Here is a tiny trained network, its code and every weight. The questions are about switching its units off for an input and a target symbol, where a switched-off unit gives its printed mean instead of its output.

import numpy as np


def w(rows, s, z=0):
    codes = np.array(rows[::2]) - 128.0
    scale = np.full(codes.shape[1], s)
    scale[-1] = z or s
    return codes * scale


def f(y):
    return y / 2 * (1 + np.tanh(0.7978845608 * (y + 0.044715 * y**3)))


def softmax(a):
    e = np.exp(a - a.max(-1, keepdims=True))
    return e / e.sum(-1, keepdims=True)


def log_softmax(a):
    a = a - a.max(-1, keepdims=True)
    return a - np.log(np.exp(a).sum(-1, keepdims=True))


def net(x, mask):
    ids = ['ΓΔΛΞΠΩβεζμφ'.index(c) for c in x.split()]
    T = len(ids)
    res = E[ids] + P[:T]
    q, k, v = (res @ M[0].T for M in (Q, K, V))
    z = softmax(np.where(np.tri(T) > 0, q @ k.T / 3**0.5, -1e9)) @ v
    res = res + np.where(mask[0], z, O[0][:, -1]) @ O[0][:, :-1]
    y = f(res @ A[0][:, :-1].T + A[0][:, -1])
    res = res + np.where(mask[1:17], y, B[0][:, -1]) @ B[0][:, :-1]
    return log_softmax(res[-1] @ U[:, :-1].T + U[:, -1])


Q, K, V, O, A, B = {}, {}, {}, {}, {}, {}
E = w([
[105,95,121,65,66],'Γ',
[171,133,70,127,207],'Δ',
[80,129,103,167,218],'Λ',
[175,100,101,36,173],'Ξ',
[191,234,176,81,198],'Π',
[88,201,126,63,113],'Ω',
[98,46,71,120,187],'β',
[90,242,123,148,183],'ε',
[148,234,152,249,55],'ζ',
[119,138,136,21,220],'μ',
[207,162,100,147,29],'φ',
],0.019)
P = w([
[151,87,191,128,131],'0',
[106,182,27,123,159],'1',
[167,87,197,138,124],'2',
[107,186,20,123,147],'3',
[167,92,200,145,120],'4',
[107,188,12,129,138],'5',
[171,94,204,149,118],'6',
[112,188,6,129,133],'7',
[180,92,204,151,126],'8',
[104,186,2,129,134],'9',
[180,87,209,140,135],'10',
],0.0086)
Q[0] = w([
[210,182,4,145,145],'h1',
[82,193,70,94,62],'h1',
[136,142,135,169,151],'h1',
],0.011)
K[0] = w([
[225,146,110,188,71],'h1',
[103,225,122,143,19],'h1',
[109,213,119,185,254],'h1',
],0.0099)
V[0] = w([
[191,131,100,155,65],'h1',
[236,89,95,115,176],'h1',
[55,95,150,1,143],'h1',
],0.0093)
O[0] = w([
[181,169,68,185,2,249],'h1',
[226,129,127,176,87,241],'h1',
[227,132,160,88,114,129],'h1',
],0.0088,0.0018)
A[0] = w([
[206,149,100,95,180,1],'n1',
[42,223,95,184,150,88],'n2',
[129,83,198,118,76,47],'n3',
[78,105,70,122,69,133],'n4',
[140,80,198,133,76,55],'n5',
[176,111,175,158,108,253],'n6',
[132,112,51,65,110,68],'n7',
[91,80,155,107,89,72],'n8',
[99,153,69,149,94,37],'n9',
[109,29,220,170,116,171],'n10',
[153,28,130,98,156,193],'n11',
[175,66,158,108,75,202],'n12',
[188,85,255,132,82,135],'n13',
[140,212,191,182,177,104],'n14',
[141,89,195,223,89,109],'n15',
[153,99,131,171,227,190],'n16',
],0.012,0.0055)
B[0] = w([
[117,142,188,191,160,175],'n1',
[137,89,121,78,126,254],'n2',
[66,90,115,173,194,155],'n3',
[165,132,116,119,169,226],'n4',
[72,111,157,185,222,155],'n5',
[117,84,80,96,102,202],'n6',
[117,110,134,150,157,196],'n7',
[107,69,147,137,207,142],'n8',
[139,166,157,135,203,209],'n9',
[147,151,247,127,150,175],'n10',
[211,109,140,160,92,239],'n11',
[147,112,113,91,153,233],'n12',
[83,212,51,121,171,221],'n13',
[92,77,125,168,110,177],'n14',
[110,64,196,61,129,151],'n15',
[69,151,119,145,95,237],'n16',
],0.012,0.0098)
U = w([
[130,83,133,83,211,76],'Γ',
[173,5,36,197,91,141],'Δ',
[103,117,196,167,156,152],'Λ',
[200,180,34,118,140,136],'Ξ',
[111,192,89,201,157,77],'Π',
[133,191,146,30,90,254],'Ω',
[223,68,185,128,151,126],'β',
[67,84,74,131,102,169],'ε',
[103,43,118,56,101,144],'ζ',
[169,209,195,108,184,103],'μ',
[216,38,60,14,77,105],'φ',
],0.011,0.009)

Each question gives the input, a string of symbols that net reads in full, and the target symbol t.
The units are the heads (3 rows each of Q, K, V and O) and the neurons (one row each of A and B). Each row of codes is followed by its name. A weight is (code - 128) times the scale printed after its matrix; where a second scale follows, it is the last column's (O, A, B and U).
mask holds one flag per unit, heads first, then neurons. A switched-off unit (its flag False) gives its mean, the last column of its rows in O or B, instead of its output. The means were averaged over made-up inputs and are rounded, as every weight is.
A unit's drop is (log p(t) with every unit on - log p(t) with that unit switched off) / (log p(t) with every unit on - log p(t) with every unit switched off).
The circuit of an input: a set's keep is (log p(t) with only the set's units on - log p(t) with every unit switched off) / (log p(t) with every unit on - log p(t) with every unit switched off). Starting from the 12 units with the biggest drops (on a tie, the unit counted first), units are removed one at a time, each time the one whose removal leaves the highest keep (on an exact tie, the one counted first), for as long as the keep stays at least 0.8.
units of the circuit, in order: the units of the circuit, biggest drop first
unit that matters most: the unit with the biggest drop
k most important neurons: the k neurons with the biggest drops, biggest first
input Ω Π φ Γ β Λ, target Ξ: most important neuron	[n2]
input Γ μ φ Ω Γ Ξ, target Ξ: units of the circuit, in order	[h1 n9]
input Λ Γ β Π ε Δ, target Π: units of the circuit, in order	[n1 n16 n12]
input Δ Γ β Ξ Γ Γ β Δ Ξ Γ Δ, target Δ: units of the circuit, in order	[n6 n9 h1]
input Δ Γ β ζ ζ Δ β Ξ, target Γ: units of the circuit, in order	[h1 n9 n2 n4]
input β Λ Γ Λ Γ Ξ, target β: units of the circuit, in order	[n1 h1 n13]
input β Π Δ Δ ζ Γ β Δ Λ, target Λ: units of the circuit, in order	[n10 h1 n16]
input β Λ Ξ μ, target μ: 2 most important neurons	[n1 n2]
input φ Γ Γ β β Π μ Γ Ω Δ β, target β: units of the circuit, in order	[n11 h1]
input Λ β ε ζ Δ Λ ζ Π, target Γ: units of the circuit, in order	[h1 n2 n9]
input φ Ω Γ β Λ Γ ζ Γ β Ξ β, target β: units of the circuit, in order	[n10 n11]
input Γ β Δ β β Ω Γ β Γ Γ ε, target ε: units of the circuit, in order	[n14 n11 n9]
input Δ ζ Ξ, target Ξ: 2 most important neurons	[n13 n1]
input Π β Δ β, target Δ: unit that matters most	n13
input Ξ Γ φ β Π, target Π: 2 most important neurons	[n13 n1]
input Γ Γ Λ, target Λ: 3 most important neurons	[n10 n16 n13]
input Λ Γ Γ Δ β Δ Ω Ω ε Λ, target ε: 2 most important neurons	[n16 n11]
input Λ φ Ω Γ Γ φ Γ Γ Γ Π ε, target ε: 2 most important neurons	[n14 n11]
input μ ζ φ μ Λ β, target Ξ: 3 most important neurons	[n9 n4 n15]
input Ω Γ μ Λ Γ β Λ Γ Γ Π, target Λ: unit that matters most	n14
